Here is a tiny trained network, its code and every weight. The questions are about switching its units off for an input and a target symbol, where a switched-off unit gives its printed mean instead of its output.

import numpy as np


def w(rows, s, z=0):
    codes = np.array(rows[::2]) - 128.0
    scale = np.full(codes.shape[1], s)
    scale[-1] = z or s
    return codes * scale


def norm(h):
    return h / np.sqrt((h * h).mean(-1, keepdims=True) + 1e-5)


def f(y):
    return np.maximum(y, 0)


def softmax(a):
    e = np.exp(a - a.max(-1, keepdims=True))
    return e / e.sum(-1, keepdims=True)


def log_softmax(a):
    a = a - a.max(-1, keepdims=True)
    return a - np.log(np.exp(a).sum(-1, keepdims=True))


def net(x, mask):
    ids = ['αβγδζθμπσφω'.index(c) for c in x.split()]
    T = len(ids)
    res = E[ids] + P[:T]
    r = norm(res)
    for j in range(2):
        rows = slice(3 * j, 3 * j + 3)
        q, k, v = (r @ M[0][rows].T for M in (Q, K, V))
        z = softmax(np.where(np.tri(T) > 0, q @ k.T / 3**0.5, -1e9)) @ v
        o = O[0][rows]
        res = res + np.where(mask[j], z, o[:, -1]) @ o[:, :-1]
    y = f(norm(res) @ A[0][:, :-1].T + A[0][:, -1])
    res = res + np.where(mask[2:14], y, B[0][:, -1]) @ B[0][:, :-1]
    return log_softmax(norm(res)[-1] @ U[:, :-1].T + U[:, -1])


Q, K, V, O, A, B = {}, {}, {}, {}, {}, {}
E = w([
[167,145,143,94,129,108,184,138],'α',
[148,161,176,125,123,160,132,180],'β',
[135,193,153,134,164,97,2,140],'γ',
[167,127,156,107,130,116,186,137],'δ',
[192,99,152,119,140,118,124,186],'ζ',
[174,103,134,91,98,159,150,111],'θ',
[155,154,135,93,109,155,167,85],'μ',
[187,149,90,176,109,158,117,123],'π',
[140,120,118,162,165,77,145,74],'σ',
[137,95,164,136,118,162,174,102],'φ',
[95,97,80,68,137,137,134,161],'ω',
],0.0098)
P = w([
[157,134,136,114,1,48,185,123],'0',
[160,149,139,111,42,68,177,127],'1',
[165,145,136,114,62,85,162,123],'2',
[166,149,140,112,82,101,156,123],'3',
[167,147,138,110,101,113,152,120],'4',
[166,146,137,111,114,125,145,121],'5',
[167,146,137,114,131,133,140,117],'6',
[169,145,137,110,147,143,132,110],'7',
[167,149,137,111,163,156,126,111],'8',
[163,146,132,112,178,167,119,109],'9',
[158,152,131,115,195,178,113,102],'10',
[160,149,132,114,210,187,106,98],'11',
[164,144,132,112,232,188,98,96],'12',
],0.0056)
Q[0] = w([
[171,143,141,168,149,116,96,106],'h0',
[245,181,204,97,140,177,128,124],'h0',
[239,114,153,49,163,163,178,58],'h0',
[7,48,99,176,74,93,152,158],'h1',
[162,134,126,175,82,116,121,83],'h1',
[95,99,108,96,131,142,137,100],'h1',
],0.015)
K[0] = w([
[164,140,146,171,101,54,34,121],'h0',
[121,154,142,140,181,133,4,155],'h0',
[99,135,104,140,225,136,32,136],'h0',
[126,137,149,122,41,68,130,151],'h1',
[93,74,110,171,144,132,207,160],'h1',
[90,169,142,172,101,86,96,173],'h1',
],0.012)
V[0] = w([
[197,165,86,201,87,180,124,88],'h0',
[199,84,118,178,165,56,138,140],'h0',
[96,143,102,118,174,58,116,1],'h0',
[138,182,43,207,133,128,158,86],'h1',
[104,149,225,151,188,88,123,99],'h1',
[137,167,89,97,143,69,87,177],'h1',
],0.0085)
O[0] = w([
[117,181,95,195,114,135,2,73,190],'h0',
[203,64,118,136,215,112,84,150,124],'h0',
[151,155,70,117,167,44,189,101,3],'h0',
[208,141,106,167,71,147,188,66,128],'h1',
[112,179,203,126,56,101,107,187,88],'h1',
[100,211,120,186,177,164,135,177,83],'h1',
],0.0081,0.0064)
A[0] = w([
[89,76,151,111,35,170,76,113,14],'n0',
[89,135,166,125,165,71,150,152,70],'n1',
[124,89,173,92,73,79,102,111,36],'n2',
[86,163,110,107,129,83,131,69,104],'n3',
[79,89,99,189,202,137,159,103,94],'n4',
[143,153,164,193,53,94,128,98,67],'n5',
[49,107,105,94,99,171,217,144,40],'n6',
[121,91,91,119,87,162,134,83,192],'n7',
[40,142,171,214,12,255,136,172,12],'n8',
[156,97,142,76,139,151,133,130,2],'n9',
[97,113,84,105,186,96,90,112,87],'n10',
[123,126,156,84,146,74,168,113,127],'n11',
],0.0096,0.0038)
B[0] = w([
[136,154,74,147,163,161,186,176,212],'n0',
[133,115,118,184,131,145,111,105,139],'n1',
[116,131,171,146,166,98,123,68,151],'n2',
[154,112,143,109,115,149,145,190,140],'n3',
[125,190,204,77,98,165,139,90,137],'n4',
[130,80,137,123,80,153,184,139,153],'n5',
[77,64,50,126,112,127,112,100,149],'n6',
[101,141,148,154,150,105,84,163,186],'n7',
[124,246,188,43,180,170,162,63,252],'n8',
[107,147,108,95,101,101,149,137,142],'n9',
[87,127,111,120,99,166,181,124,142],'n10',
[103,141,110,126,118,162,77,133,154],'n11',
],0.012,0.011)
U = w([
[85,71,166,203,163,101,193,120,126],'α',
[177,22,185,122,192,192,84,215,95],'β',
[84,196,133,203,116,54,122,205,139],'γ',
[135,127,99,218,91,185,36,48,119],'δ',
[97,108,90,188,213,114,146,186,105],'ζ',
[19,67,36,109,113,161,155,106,148],'θ',
[181,156,66,15,74,121,60,176,2],'μ',
[223,116,66,155,187,72,217,82,144],'π',
[139,107,167,163,2,127,192,176,157],'σ',
[118,74,211,108,119,54,100,46,122],'φ',
[95,208,190,85,166,170,157,98,183],'ω',
],0.0074,0.0052)

Each question gives the input, a string of symbols that net reads in full, and the target symbol t.
The units are the heads (3 rows each of Q, K, V and O) and the neurons (one row each of A and B). Each row of codes is followed by its name. A weight is (code - 128) times the scale printed after its matrix; where a second scale follows, it is the last column's (O, A, B and U).
mask holds one flag per unit, heads first, then neurons. A switched-off unit (its flag False) gives its mean, the last column of its rows in O or B, instead of its output. The means were averaged over made-up inputs and are rounded, as every weight is.
A unit's drop is (log p(t) with every unit on - log p(t) with that unit switched off) / (log p(t) with every unit on - log p(t) with every unit switched off).
The circuit of an input: a set's keep is (log p(t) with only the set's units on - log p(t) with every unit switched off) / (log p(t) with every unit on - log p(t) with every unit switched off). Starting from the 12 units with the biggest drops (on a tie, the unit counted first), units are removed one at a time, each time the one whose removal leaves the highest keep (on an exact tie, the one counted first), for as long as the keep stays at least 0.8.
units of the circuit, in order: the units of the circuit, biggest drop first
unit that matters most: the unit with the biggest drop
top k neurons: the k neurons with the biggest drops, biggest first
which heads matter: for each layer, one digit per head in row order, 1 if its drop is at least 0.15 and else 0, layers parted by /
input π β μ β φ μ ζ μ γ ζ, target μ: top 4 neurons	[n8; n0; n11; n7]
input θ μ μ β φ γ δ, target φ: units of the circuit, in order	[h1; h0; n0; n8]
input ω μ β α β β ω θ, target θ: unit that matters most	h0
input ω β π θ, target δ: which heads matter	10
input β γ β β δ μ β π β, target π: units of the circuit, in order	[h0; h1; n8]
input β μ μ φ β δ ω β θ ω γ β σ, target σ: top 3 neurons	[n8; n3; n5]
input μ γ μ θ π φ α, target φ: which heads matter	11
input β β β μ θ π, target δ: which heads matter	00
input β γ β β, target γ: units of the circuit, in order	[h0; h1; n8]
input μ φ μ δ, target φ: which heads matter	10
input β μ β π π β β ζ α, target β: which heads matter	10
input π ζ β β ζ θ β β ω β σ σ, target π: which heads matter	10
input μ γ φ φ, target φ: top 2 neurons	[n8; n2]
input β α β μ σ μ, target π: units of the circuit, in order	[h0]
input β σ β β δ σ ζ, target β: which heads matter	10
input ζ β μ α γ, target μ: top 4 neurons	[n8; n0; n7; n3]
input β β ω β β β π ζ β β γ, target γ: units of the circuit, in order	[h1; n8; h0]
input π γ β β ζ, target ζ: which heads matter	11
input β β π μ π θ μ β γ φ β β, target φ: which heads matter	11
input β β β β δ φ ω π α, target δ: units of the circuit, in order	[n8; h0]
input φ β ω μ α, target θ: which heads matter	10
input μ ω δ ω γ μ α γ β μ π ζ γ, target π: top 3 neurons	[n8; n7; n11]
input π β ζ δ, target β: unit that matters most	h0
input φ φ γ β β β π μ, target π: units of the circuit, in order	[h0; n8]
input π β γ, target π: units of the circuit, in order	[h0; n8; n7]
input β θ π β β β ζ β μ γ π β, target π: units of the circuit, in order	[h0; n8; h1]
input π γ φ δ β β δ μ φ β μ, target φ: units of the circuit, in order	[h0; h1; n0; n8]
input π μ μ δ β γ δ ζ θ β β, target θ: top 2 neurons	[n8; n10]
input β β π π φ, target δ: units of the circuit, in order	[h0]
input δ μ β ω β β β β β π π δ, target δ: units of the circuit, in order	[h0; n8]
